Below is a small trained network, with its code and all its weights. Each question gives an input and a class and asks what happens when units are switched off, that is, made to give their printed mean instead of their output.

import numpy as np


def w(rows, s, z=0):
    codes = np.array(rows[::2]) - 128.0
    scale = np.full(codes.shape[1], s)
    scale[-1] = z or s
    return codes * scale


def f(y):
    return np.maximum(y, 0)


def log_softmax(a):
    a = a - a.max(-1, keepdims=True)
    return a - np.log(np.exp(a).sum(-1, keepdims=True))


def net(x, mask):
    res = np.array(x, float).reshape(1, 4) / 4 @ E
    y = f(res @ A[0][:, :-1].T + A[0][:, -1])
    res = res + np.where(mask, y, B[0][:, -1]) @ B[0][:, :-1]
    return log_softmax(res[-1] @ U[:, :-1].T + U[:, -1])


A, B = {}, {}
E = w([
[89,103,249,161,37,113,166,130,183,122,108,96],'x0',
[151,102,189,79,174,6,200,178,89,146,190,130],'x1',
[133,136,123,121,141,74,167,101,154,67,155,132],'x2',
[170,194,144,200,162,67,59,153,174,114,48,171],'x3',
],0.014)
A[0] = w([
[203,131,33,117,181,131,93,91,75,155,163,140,139],'neuron 0',
[66,134,155,103,83,167,149,99,181,159,199,68,65],'neuron 1',
[101,65,43,101,69,142,163,88,49,141,248,75,55],'neuron 2',
[64,83,75,77,136,187,212,142,93,136,165,109,28],'neuron 3',
[171,194,135,195,172,88,114,198,124,125,115,170,3],'neuron 4',
[88,73,181,159,46,149,183,168,190,138,119,63,153],'neuron 5',
[140,49,167,88,170,29,202,180,46,204,174,143,76],'neuron 6',
[136,129,4,88,193,146,116,121,43,129,159,147,126],'neuron 7',
[75,118,39,177,78,232,108,2,201,91,138,138,19],'neuron 8',
],0.0072,0.0024)
B[0] = w([
[97,153,199,105,79,100,254,52,142,91,81,132,207],'neuron 0',
[176,114,88,165,135,69,101,64,190,176,96,106,182],'neuron 1',
[179,177,45,169,80,74,45,159,189,166,133,161,230],'neuron 2',
[230,117,89,143,68,159,108,158,178,127,85,162,206],'neuron 3',
[214,197,61,131,140,122,129,167,98,99,100,179,178],'neuron 4',
[106,104,177,150,83,127,161,30,121,139,128,133,202],'neuron 5',
[52,81,69,68,179,217,117,159,97,111,144,101,249],'neuron 6',
[93,153,251,175,153,97,221,43,152,112,97,143,225],'neuron 7',
[112,110,121,37,228,175,164,234,61,101,216,100,226],'neuron 8',
],0.0088,0.017)
U = w([
[77,102,238,137,71,93,191,35,123,118,91,121,248],'0',
[64,86,61,19,174,171,111,232,2,87,186,104,2],'1',
[235,196,19,174,85,72,44,178,171,120,64,145,140],'2',
],0.0098,0.00097)

Each question gives the input, the list of numbers given to net, and the class t.
The units are the neurons (one row each of A and B). Each row of codes is followed by its name. A weight is (code - 128) times the scale printed after its matrix; where a second scale follows, it is the last column's (A, B and U).
mask holds one flag per neuron, in row order. A switched-off neuron (its flag False) gives its mean, the last column of its row in B, instead of its output. The means were averaged over made-up inputs and are rounded, as every weight is.
A unit's drop is (log p(t) with every unit on - log p(t) with that unit switched off) / (log p(t) with every unit on - log p(t) with every unit switched off).
The circuit of an input: a set's keep is (log p(t) with only the set's units on - log p(t) with every unit switched off) / (log p(t) with every unit on - log p(t) with every unit switched off). Starting from all 9 units, units are removed one at a time, each time the one whose removal leaves the highest keep (on an exact tie, the one counted first), for as long as the keep stays at least 0.8.
units of the circuit, in order: the units of the circuit, biggest drop first
most important unit: the unit with the biggest drop
top k neurons: the k neurons with the biggest drops, biggest first
drop when u is switched off: that unit's drop, to one decimal
input [-7,8,1,7], class 1: most important unit => neuron 6
input [-6,1,-5,6], class 0: top 4 neurons => (neuron 0; neuron 2; neuron 7; neuron 3)
input [-5,4,1,-3], class 0: top 2 neurons => (neuron 7; neuron 8)
input [-5,3,-5,4], class 0: top 2 neurons => (neuron 2; neuron 0)
input [3,-5,2,5], class 1: top 3 neurons => (neuron 8; neuron 2; neuron 3)
input [6,-4,7,-7], class 2: top 2 neurons => (neuron 2; neuron 7)
input [-4,2,-5,4], class 0: top 3 neurons => (neuron 2; neuron 0; neuron 3)
input [-3,-5,-5,-6], class 2: top 4 neurons => (neuron 2; neuron 6; neuron 3; neuron 1)
input [-7,-5,-7,2], class 0: top 2 neurons => (neuron 7; neuron 0)
input [-7,-8,-4,5], class 1: top 2 neurons => (neuron 8; neuron 5)
input [1,2,2,-1], class 1: top 2 neurons => (neuron 7; neuron 0)
input [5,-8,4,7], class 1: top 2 neurons => (neuron 8; neuron 2)
input [-4,-2,-1,-6], class 2: top 2 neurons => (neuron 2; neuron 3)
input [-8,4,-3,-6], class 0: most important unit => neuron 7
input [4,0,-2,-6], class 2: top 2 neurons => (neuron 2; neuron 7)
input [0,-6,7,-7], class 2: top 2 neurons => (neuron 2; neuron 6)
input [-2,0,5,-6], class 2: drop when neuron 2 is switched off => 0.2
input [-8,3,-7,-3], class 0: drop when neuron 7 is switched off => 0.2
input [1,5,1,-3], class 1: drop when neuron 6 is switched off => 3.0
input [2,-5,-1,1], class 1: units of the circuit, in order => (neuron 8)
input [-5,-8,4,0], class 1: drop when neuron 8 is switched off => 3.5
